Below is a small trained network, with its code and all its weights. Each question gives an input and a class and asks what happens when units are switched off, that is, made to give their printed mean instead of their output.

import numpy as np


def w(rows, s, z=0):
    codes = np.array(rows[::2]) - 128.0
    scale = np.full(codes.shape[1], s)
    scale[-1] = z or s
    return codes * scale


def norm(h):
    return h / np.sqrt((h * h).mean(-1, keepdims=True) + 1e-5)


def f(y):
    return np.maximum(y, 0)


def log_softmax(a):
    a = a - a.max(-1, keepdims=True)
    return a - np.log(np.exp(a).sum(-1, keepdims=True))


def net(x, mask):
    res = np.array(x, float).reshape(1, 5) / 4 @ E
    u = 0
    for l in range(3):
        y = f(norm(res) @ A[l][:, :-1].T + A[l][:, -1])
        res = res + np.where(mask[u : u + 13], y, B[l][:, -1]) @ B[l][:, :-1]
        u += 13
    return log_softmax(norm(res)[-1] @ U[:, :-1].T + U[:, -1])


A, B = {}, {}
E = w([
[190,228,254],'x0',
[126,129,119],'x1',
[126,131,126],'x2',
[221,12,225],'x3',
[42,104,197],'x4',
],0.0071)
A[0] = w([
[159,164,162,129],'0.n0',
[75,51,40,139],'0.n1',
[128,195,158,3],'0.n2',
[167,128,122,40],'0.n3',
[175,130,124,79],'0.n4',
[86,226,80,145],'0.n5',
[177,133,130,30],'0.n6',
[106,211,169,149],'0.n7',
[233,160,38,30],'0.n8',
[233,163,48,90],'0.n9',
[114,249,61,210],'0.n10',
[184,140,97,49],'0.n11',
[203,196,254,124],'0.n12',
],0.013,0.004)
B[0] = w([
[145,182,66,169],'0.n0',
[152,237,31,221],'0.n1',
[189,135,64,156],'0.n2',
[64,74,92,133],'0.n3',
[64,68,142,142],'0.n4',
[84,10,57,224],'0.n5',
[48,139,114,137],'0.n6',
[57,165,33,199],'0.n7',
[63,143,173,175],'0.n8',
[28,120,206,184],'0.n9',
[75,2,31,255],'0.n10',
[81,96,162,143],'0.n11',
[183,183,83,236],'0.n12',
],0.0083,0.0093)
A[1] = w([
[58,185,76,79],'1.n0',
[105,154,247,14],'1.n1',
[251,175,121,151],'1.n2',
[67,140,135,79],'1.n3',
[111,141,161,28],'1.n4',
[214,87,144,151],'1.n5',
[156,103,201,89],'1.n6',
[126,94,190,3],'1.n7',
[101,204,215,59],'1.n8',
[120,181,161,192],'1.n9',
[145,184,122,81],'1.n10',
[158,99,182,71],'1.n11',
[150,169,159,63],'1.n12',
],0.012,0.0059)
B[1] = w([
[153,74,191,254],'1.n0',
[133,197,52,139],'1.n1',
[61,67,190,200],'1.n2',
[2,99,150,150],'1.n3',
[65,131,54,128],'1.n4',
[135,57,119,167],'1.n5',
[82,113,81,147],'1.n6',
[98,123,64,132],'1.n7',
[94,162,52,142],'1.n8',
[49,108,106,163],'1.n9',
[56,115,153,148],'1.n10',
[95,70,87,141],'1.n11',
[110,113,97,138],'1.n12',
],0.0077,0.0065)
A[2] = w([
[33,99,70,151],'2.n0',
[191,206,199,123],'2.n1',
[140,205,245,185],'2.n2',
[188,64,100,100],'2.n3',
[169,44,191,84],'2.n4',
[22,94,169,1],'2.n5',
[42,88,112,171],'2.n6',
[14,90,157,150],'2.n7',
[131,188,104,71],'2.n8',
[129,65,80,28],'2.n9',
[160,135,207,240],'2.n10',
[93,91,121,105],'2.n11',
[88,93,68,105],'2.n12',
],0.011,0.0058)
B[2] = w([
[146,213,160,252],'2.n0',
[151,233,45,133],'2.n1',
[211,234,38,140],'2.n2',
[103,122,80,142],'2.n3',
[79,23,109,142],'2.n4',
[69,175,142,148],'2.n5',
[111,194,163,227],'2.n6',
[20,172,157,203],'2.n7',
[249,114,155,135],'2.n8',
[151,135,106,153],'2.n9',
[124,118,2,142],'2.n10',
[96,198,145,160],'2.n11',
[207,163,179,203],'2.n12',
],0.0085,0.013)
U = w([
[86,153,177,221],'0',
[194,168,72,190],'1',
[105,44,113,233],'2',
[109,143,146,183],'3',
[122,151,133,174],'4',
[142,108,251,2],'5',
[207,68,185,1],'6',
],0.014,0.0077)

Each question gives the input, the list of numbers given to net, and the class t.
The units are the neurons (one row each of A and B). Each row of codes is followed by its name. A weight is (code - 128) times the scale printed after its matrix; where a second scale follows, it is the last column's (A, B and U).
mask holds one flag per neuron, layer by layer. A switched-off neuron (its flag False) gives its mean, the last column of its row in B, instead of its output. The means were averaged over made-up inputs and are rounded, as every weight is.
A unit's drop is (log p(t) with every unit on - log p(t) with that unit switched off) / (log p(t) with every unit on - log p(t) with every unit switched off).
The circuit of an input: a set's keep is (log p(t) with only the set's units on - log p(t) with every unit switched off) / (log p(t) with every unit on - log p(t) with every unit switched off). Starting from the 12 units with the biggest drops (on a tie, the unit counted first), units are removed one at a time, each time the one whose removal leaves the highest keep (on an exact tie, the one counted first), for as long as the keep stays at least 0.8.
circuit, biggest first: the units of the circuit, biggest drop first
most important unit: the unit with the biggest drop
top k neurons: the k neurons with the biggest drops, biggest first
top k neurons in layer l: the k neurons of layer l with the biggest drops, biggest first
drop when u is switched off: that unit's drop, to one decimal
input [8,2,-3,2,7], class 1: circuit, biggest first -> (0.n10; 2.n2)
input [-5,3,5,5,-7], class 0: most important unit -> 0.n9
input [6,3,-3,-8,-5], class 2: circuit, biggest first -> (0.n10; 0.n5)
input [6,-5,6,1,-2], class 1: circuit, biggest first -> (0.n12; 2.n7)
input [0,6,6,-6,3], class 2: circuit, biggest first -> (0.n10; 0.n5)
input [-6,3,2,6,5], class 1: top 4 neurons -> (0.n1; 0.n9; 1.n2; 0.n8)
input [5,6,6,-7,3], class 2: top 2 neurons in layer 0 -> (0.n10; 0.n5)
input [8,0,3,3,5], class 1: top 2 neurons in layer 0 -> (0.n10; 0.n12)
input [5,-2,-5,-7,-3], class 2: top 3 neurons in layer 0 -> (0.n10; 0.n5; 0.n1)
input [7,7,-1,0,0], class 1: top 2 neurons -> (0.n12; 2.n7)
input [4,-3,3,-5,2], class 2: top 3 neurons in layer 0 -> (0.n10; 0.n5; 0.n1)
input [3,-3,6,-7,5], class 2: top 2 neurons -> (0.n10; 0.n5)
input [-8,8,-8,0,-3], class 1: top 2 neurons -> (0.n1; 2.n7)
input [-7,1,-5,0,-2], class 1: most important unit -> 0.n1
input [1,4,-5,3,-7], class 0: drop when 2.n10 is switched off -> 0.0
input [5,-5,-7,1,-8], class 0: drop when 0.n1 is switched off -> 0.1
input [5,-3,0,-4,1], class 1: drop when 0.n12 is switched off -> 0.2
